After every row comes roughly how far along a hidden order it lies, from 0 to 10.
-1.10; 0.16; -0.10; -2.10; -3.17; 0.76; -0.38; 0.02; -2.12; -2.64; -0.32; 0.61; 1.58; 0.66; -1.25; 0.78; -1.87; 1.56; 2.60	8
-1.14; 2.44; 0.20; -2.32; 1.67; 1.19; -0.37; 6.34; -0.94; -0.66; 1.17; -0.91; 0.73; 0.16; -0.30; 2.49; -1.22; -1.79; 0.16	7
1.39; 2.38; 1.99; -0.97; 4.41; -0.73; 0.92; 3.68; 0.84; 1.45; 3.20; 0.98; 1.83; 2.21; 0.20; 2.13; 0.27; -2.24; 0.19	6
0.97; -0.90; 0.75; 0.86; 2.67; -2.68; 2.12; 0.91; 2.32; 5.06; 5.48; -4.07; -1.99; 0.23; 1.71; -0.23; 0.91; -5.13; -1.86	1
-0.20; -0.27; -0.24; 1.26; 1.48; 0.37; 1.80; -0.05; 2.33; -0.01; 3.08; -1.97; -0.24; -0.72; -0.93; 0.00; 0.17; -1.34; 2.14	4
-0.97; 0.99; -0.99; 1.86; 2.93; 2.88; 1.41; -1.01; 2.21; -4.04; 1.23; 1.31; 1.41; -1.22; -2.17; 0.47; -0.67; 1.13; 3.97	6
-0.21; -0.49; -1.96; 2.01; 2.76; -0.20; 1.76; 1.08; 2.97; 0.75; 3.29; -3.89; -1.71; -3.87; -1.71; -0.26; 0.27; -3.27; 2.02	1
0.55; 1.21; 2.39; -1.63; 0.17; 1.18; 0.49; 2.28; -2.30; -2.64; 2.18; 2.23; 2.58; 3.95; -0.81; 1.31; -1.76; 1.98; 2.04	9
-0.43; 2.29; 1.96; -3.40; 0.25; 2.39; -0.90; 3.95; -2.80; -2.17; -0.42; 2.74; 1.29; 5.14; -1.62; 1.82; -2.19; 2.04; 0.55	10
-0.81; -0.22; -0.40; 1.83; 2.79; -3.10; 2.23; -0.64; 3.45; 3.43; 4.01; -3.49; 0.38; -4.09; 2.86; 0.75; 1.19; -5.02; -1.68	0
0.06; -1.96; 0.46; -0.09; -1.01; -2.70; 1.83; 0.48; 1.54; 3.66; 4.52; -4.14; -1.87; -1.09; 1.79; -0.47; 1.30; -3.47; 0.10	2
0.65; 1.89; 1.78; -1.89; 3.76; -1.87; 0.60; 5.61; 1.14; 4.77; 3.44; -1.87; 0.01; 1.37; 1.51; 2.27; 0.62; -3.79; -2.88	4
-0.54; 1.33; 0.84; 0.72; 2.14; 0.64; 3.31; -0.93; -1.03; -2.09; 5.94; -0.45; 4.07; 0.89; -0.06; 1.55; -3.05; -0.58; 4.25	7
-1.89; 0.83; -0.89; 0.34; 0.76; 1.74; 2.24; -0.06; -0.22; -1.67; 3.80; -2.53; 0.84; -0.67; -1.22; 0.87; -3.08; -0.97; 3.53	5
0.75; -1.26; 0.17; -0.07; 2.10; -1.16; -0.56; 2.85; 3.92; 3.28; 0.78; -2.10; -4.81; 0.56; 0.49; -0.66; 2.95; -3.00; -3.41	1
-0.43; -0.76; -0.36; 2.40; 0.58; 0.14; 4.23; -2.74; 0.69; -1.89; 5.77; -2.59; 1.49; -2.48; -0.73; 0.12; -2.01; -0.88; 3.91	4
-0.76; 2.43; 0.15; -1.75; 2.21; 1.82; -0.74; 5.07; 0.34; -1.52; -0.08; 1.81; 1.39; 0.33; -0.80; 2.15; -0.13; 0.19; 0.99	7
-0.72; 1.57; -0.24; 0.24; 3.45; -0.58; 0.59; 1.42; 3.32; 2.95; 1.98; -1.15; 0.00; -1.92; 0.95; 1.32; 1.27; -3.03; -1.43	3
-0.19; -0.28; 0.38; -0.67; 1.70; -2.16; 1.62; 1.89; 2.13; 4.32; 3.88; -3.93; -2.24; -0.53; 1.69; 0.43; 1.00; -4.63; -1.33	2
2.29; 0.10; 0.66; -0.06; 4.56; -0.63; 1.39; 3.64; 1.45; 3.43; 4.73; -2.75; -2.84; 3.97; -0.96; -0.33; 0.10; -2.88; 1.25	4
-1.84; 3.07; -1.92; 1.34; 5.28; 0.21; 1.15; 1.12; 3.59; 2.16; 2.40; -2.64; 0.68; -4.19; 0.16; 1.62; 0.23; -4.20; 0.17	3
-0.19; 3.26; 2.79; -0.61; 2.88; 0.30; 1.96; 0.92; -0.99; -1.54; 3.38; 2.99; 5.84; 1.93; 1.73; 2.87; -1.25; 0.54; 0.35	9
-1.44; 0.73; -0.64; 0.93; 0.68; 1.78; 1.89; -2.52; 0.24; -3.73; 2.69; 0.89; 2.72; -0.22; -0.83; 0.47; -2.08; 1.37; 4.56	7
-0.51; 0.25; -1.53; 1.65; 2.67; 0.70; 1.66; 1.07; 2.68; -0.55; 2.64; -2.87; -1.33; -2.57; -2.00; -0.14; -0.02; -2.08; 2.34	3
-0.99; 2.01; 1.56; -3.24; 0.20; 0.04; 0.52; 5.84; -2.55; 1.82; 2.50; -1.00; 1.65; 1.50; 1.52; 2.84; -2.03; -2.08; -0.55	7
1.69; 0.19; 0.23; 0.41; 3.96; 1.99; 1.24; 3.35; 0.93; -0.55; 3.52; -1.76; -2.55; 3.53; -3.43; -0.07; -0.75; -1.28; 4.06	5
-1.21; 2.83; 1.02; -1.39; 1.79; 0.73; 0.48; 3.27; -1.35; -1.05; 1.66; 1.01; 3.94; 0.03; 0.88; 3.05; -1.61; -0.48; 0.92	8
-0.64; 0.68; 1.23; -1.67; 0.66; -2.51; 0.68; 3.50; 0.79; 5.02; 3.33; -2.39; 0.45; -1.25; 3.28; 2.04; 0.74; -3.39; -3.45	3
-0.61; 1.41; 2.62; -2.94; -0.91; 0.74; -0.51; 3.46; -2.20; -0.97; 0.47; 2.53; 2.17; 3.47; 0.87; 2.14; -0.80; 1.49; 0.28	9
-0.75; -0.60; -1.83; 1.85; 1.37; 1.98; 2.29; -0.90; 1.51; -3.18; 2.11; -1.53; -1.28; -3.28; -2.52; -0.23; -1.12; 0.15; 4.00	3
0.14; 0.33; 0.81; -0.06; -0.03; 2.00; 0.72; 0.02; -0.18; -4.17; 1.67; 2.07; 1.59; 2.13; -1.80; -0.01; -0.74; 2.18; 3.94	8
-0.93; 3.11; -0.02; -0.33; 7.06; -1.05; 1.56; 4.17; 2.33; 4.58; 4.05; -3.04; 0.22; -1.50; 1.17; 2.54; -0.35; -5.61; -2.24	2
-0.08; -0.77; 0.07; 0.84; 2.59; -2.96; 1.95; 0.42; 2.97; 4.22; 4.29; -4.17; -1.71; -2.15; 2.38; 0.44; 1.17; -5.46; -2.10	0
0.42; 1.03; -0.81; 2.68; 4.53; 2.04; 2.38; -0.71; 2.40; -2.47; 2.93; 0.20; 0.88; -0.19; -2.71; 0.38; -0.82; -0.29; 4.76	5
1.51; -1.92; 3.19; -2.77; -3.81; -1.64; -0.20; 3.39; -0.76; 0.64; 1.38; 0.92; -0.86; 3.67; 1.33; -0.01; 1.76; 1.60; -0.76	6
-1.26; 2.62; -1.68; 3.46; 5.87; -0.46; 2.72; -2.28; 4.27; 0.58; 3.62; -1.78; 3.18; -5.32; 0.18; 1.56; -0.10; -2.94; 1.37	3
1.05; -0.01; 0.24; -1.16; 2.76; -0.20; -1.40; 4.52; 3.63; 2.77; 0.20; -1.05; -4.72; 2.13; -0.93; -0.20; 2.68; -2.27; -1.94	3
-1.87; 1.44; -0.66; 0.60; 2.15; 1.72; 2.01; 1.10; 0.86; -0.58; 3.79; -2.83; 0.99; -1.68; -1.09; 1.19; -2.24; -2.04; 3.04	5
1.59; 0.26; 4.74; -3.99; -1.31; -2.38; -0.55; 4.32; -1.29; 3.85; 2.75; 1.41; 0.18; 6.37; 2.97; 1.38; 1.47; -0.03; -2.29	8
1.33; 1.66; 2.31; -2.64; 3.69; -1.18; -1.18; 6.11; 1.37; 3.51; 1.81; 0.76; -0.24; 3.57; 0.58; 1.87; 1.63; -3.37; -2.96	5
0.05; 1.41; 0.26; -0.73; 1.35; 2.55; 0.36; 2.18; -0.84; -3.57; 1.54; 1.18; 1.41; 2.72; -2.75; 0.56; -1.84; 1.45; 4.05	8
1.28; 0.58; 1.82; -1.53; -1.24; 1.60; 0.39; 1.21; -2.02; -3.50; 1.56; 1.75; 1.56; 4.94; -2.44; -0.41; -1.94; 2.41; 3.76	10
